Below are the code and all the weights of a small trained network. Each question names an input and a class and asks about switching units off, where a switched-off unit gives its printed mean instead of its output.

import numpy as np


def w(rows, s, z=0):
    codes = np.array(rows[::2]) - 128.0
    scale = np.full(codes.shape[1], s)
    scale[-1] = z or s
    return codes * scale


def norm(h):
    return h / np.sqrt((h * h).mean(-1, keepdims=True) + 1e-5)


def f(y):
    return np.maximum(y, 0)


def log_softmax(a):
    a = a - a.max(-1, keepdims=True)
    return a - np.log(np.exp(a).sum(-1, keepdims=True))


def net(x, mask):
    res = np.array(x, float).reshape(1, 4) / 4 @ E
    u = 0
    for l in range(4):
        y = f(norm(res) @ A[l][:, :-1].T + A[l][:, -1])
        res = res + np.where(mask[u : u + 5], y, B[l][:, -1]) @ B[l][:, :-1]
        u += 5
    return log_softmax(norm(res)[-1] @ U[:, :-1].T + U[:, -1])


A, B = {}, {}
E = w([
[170,213,70,86,116,113,76,76,203,112,62],'x0',
[80,86,84,19,1,126,217,133,106,223,151],'x1',
[217,28,141,119,84,104,156,84,80,110,48],'x2',
[116,41,71,153,81,230,155,113,99,130,132],'x3',
],0.0076)
A[0] = w([
[119,153,79,126,70,153,88,73,153,194,115,251],'0.n1',
[107,129,74,1,71,82,205,95,160,133,141,70],'0.n2',
[85,118,37,148,135,175,141,214,90,174,129,199],'0.n3',
[38,223,72,67,108,135,84,182,212,135,213,66],'0.n4',
[118,110,222,151,140,154,136,126,90,147,179,40],'0.n5',
],0.0058,0.0017)
B[0] = w([
[178,225,196,59,95,118,143,167,84,183,151,217],'0.n1',
[133,184,170,100,76,165,178,148,133,211,29,255],'0.n2',
[154,169,26,138,122,148,170,2,8,151,166,198],'0.n3',
[174,193,71,135,134,100,197,169,195,140,234,250],'0.n4',
[90,139,160,176,101,42,110,128,78,102,138,174],'0.n5',
],0.0082,0.0056)
A[1] = w([
[224,144,155,112,108,154,86,98,200,147,137,126],'1.n1',
[112,72,145,134,75,135,107,110,99,190,202,123],'1.n2',
[50,39,99,138,145,137,115,199,253,132,67,1],'1.n3',
[136,90,173,89,75,133,102,185,144,173,90,77],'1.n4',
[252,158,176,171,186,51,62,155,157,98,151,159],'1.n5',
],0.0063,0.0055)
B[1] = w([
[144,81,158,88,136,135,65,188,48,88,123,191],'1.n1',
[96,80,103,236,111,98,129,110,129,199,166,164],'1.n2',
[174,113,63,136,1,110,171,152,141,167,58,128],'1.n3',
[38,134,161,164,201,137,111,124,134,75,161,157],'1.n4',
[75,128,178,121,79,101,74,191,203,87,119,255],'1.n5',
],0.0097,0.008)
A[2] = w([
[56,106,238,148,165,68,157,211,156,127,144,140],'2.n1',
[189,204,106,14,138,116,60,158,188,171,1,21],'2.n2',
[194,116,175,129,137,124,47,164,145,32,173,97],'2.n3',
[136,87,111,191,179,110,65,75,53,193,218,157],'2.n4',
[155,97,130,79,182,88,195,130,201,157,110,2],'2.n5',
],0.0077,0.003)
B[2] = w([
[188,254,72,78,187,79,60,190,122,141,147,237],'2.n1',
[48,76,199,86,52,87,120,105,15,122,24,255],'2.n2',
[151,155,142,194,184,95,214,232,226,2,95,240],'2.n3',
[50,83,222,153,140,150,126,105,232,85,81,187],'2.n4',
[144,121,17,80,81,121,126,56,144,183,208,136],'2.n5',
],0.0082,0.0087)
A[3] = w([
[178,91,158,115,148,184,87,66,53,80,89,2],'3.n1',
[126,202,7,71,88,190,181,114,204,194,153,70],'3.n2',
[143,166,119,3,132,130,95,146,65,196,47,167],'3.n3',
[129,144,102,67,80,116,252,168,84,223,96,156],'3.n4',
[183,176,85,184,185,57,34,67,115,106,153,22],'3.n5',
],0.0067,0.0027)
B[3] = w([
[181,121,128,177,108,68,68,140,251,96,191,143],'3.n1',
[211,194,39,104,176,91,136,155,105,159,182,184],'3.n2',
[144,148,137,188,157,176,154,107,115,220,244,239],'3.n3',
[149,159,84,4,131,135,44,84,101,109,152,254],'3.n4',
[118,134,192,101,102,56,72,170,188,148,134,155],'3.n5',
],0.011,0.0085)
U = w([
[182,225,25,53,147,152,132,106,70,214,254,237],'0',
[91,90,204,36,46,190,154,75,29,204,48,161],'1',
[18,7,163,250,147,185,187,91,109,137,164,54],'2',
[202,58,114,186,157,151,160,192,160,45,14,14],'3',
[120,230,251,139,165,24,45,255,200,51,75,191],'4',
[106,83,86,113,234,233,137,90,209,36,86,2],'5',
],0.0088,0.0043)

Each question gives the input, the list of numbers given to net, and the class t.
The units are the neurons (one row each of A and B). Each row of codes is followed by its name. A weight is (code - 128) times the scale printed after its matrix; where a second scale follows, it is the last column's (A, B and U).
mask holds one flag per neuron, layer by layer. A switched-off neuron (its flag False) gives its mean, the last column of its row in B, instead of its output. The means were averaged over made-up inputs and are rounded, as every weight is.
A unit's drop is (log p(t) with every unit on - log p(t) with that unit switched off) / (log p(t) with every unit on - log p(t) with every unit switched off).
The circuit of an input: a set's keep is (log p(t) with only the set's units on - log p(t) with every unit switched off) / (log p(t) with every unit on - log p(t) with every unit switched off). Starting from the 12 units with the biggest drops (on a tie, the unit counted first), units are removed one at a time, each time the one whose removal leaves the highest keep (on an exact tie, the one counted first), for as long as the keep stays at least 0.8.
units of the circuit, in order: the units of the circuit, biggest drop first
k most important neurons: the k neurons with the biggest drops, biggest first
top k neurons in layer l: the k neurons of layer l with the biggest drops, biggest first
drop when u is switched off: that unit's drop, to one decimal
input [-1,8,6,6], class 0: most important neuron : 2.n2
input [0,6,3,-4], class 1: 3 most important neurons : 0.n2; 2.n2; 0.n4
input [-7,3,-7,-4], class 0: 2 most important neurons : 0.n4; 2.n3
input [8,7,5,4], class 1: 4 most important neurons : 2.n2; 2.n1; 0.n2; 0.n4
input [2,-3,5,4], class 3: 2 most important neurons : 0.n4; 2.n1
input [-6,4,-5,6], class 2: units of the circuit, in order : 2.n4; 1.n2
input [5,8,2,-1], class 1: 3 most important neurons : 2.n2; 0.n2; 2.n1
input [2,0,1,2], class 1: 2 most important neurons : 2.n2; 2.n1
input [-5,0,-7,-2], class 0: 3 most important neurons : 0.n4; 2.n3; 2.n2
input [1,-3,-3,6], class 2: 3 most important neurons : 2.n4; 0.n2; 2.n1
input [2,-2,-7,0], class 0: 2 most important neurons : 0.n4; 3.n2
input [7,7,6,2], class 1: top 3 neurons in layer 0 : 0.n2; 0.n4; 0.n3
input [-4,-6,6,7], class 3: 2 most important neurons : 3.n3; 0.n3
input [7,0,-8,-2], class 0: units of the circuit, in order : 0.n4
input [-4,3,-2,4], class 2: 4 most important neurons : 2.n4; 1.n2; 2.n1; 0.n4
input [-1,-4,7,6], class 3: drop when 3.n4 is switched off : 0.1
input [5,1,2,3], class 1: drop when 2.n2 is switched off : 0.6
input [4,1,-3,0], class 0: drop when 0.n4 is switched off : 0.3
input [-2,0,-6,-2], class 0: top 2 neurons in layer 0 : 0.n4; 0.n3
input [8,2,4,4], class 1: units of the circuit, in order : 2.n2
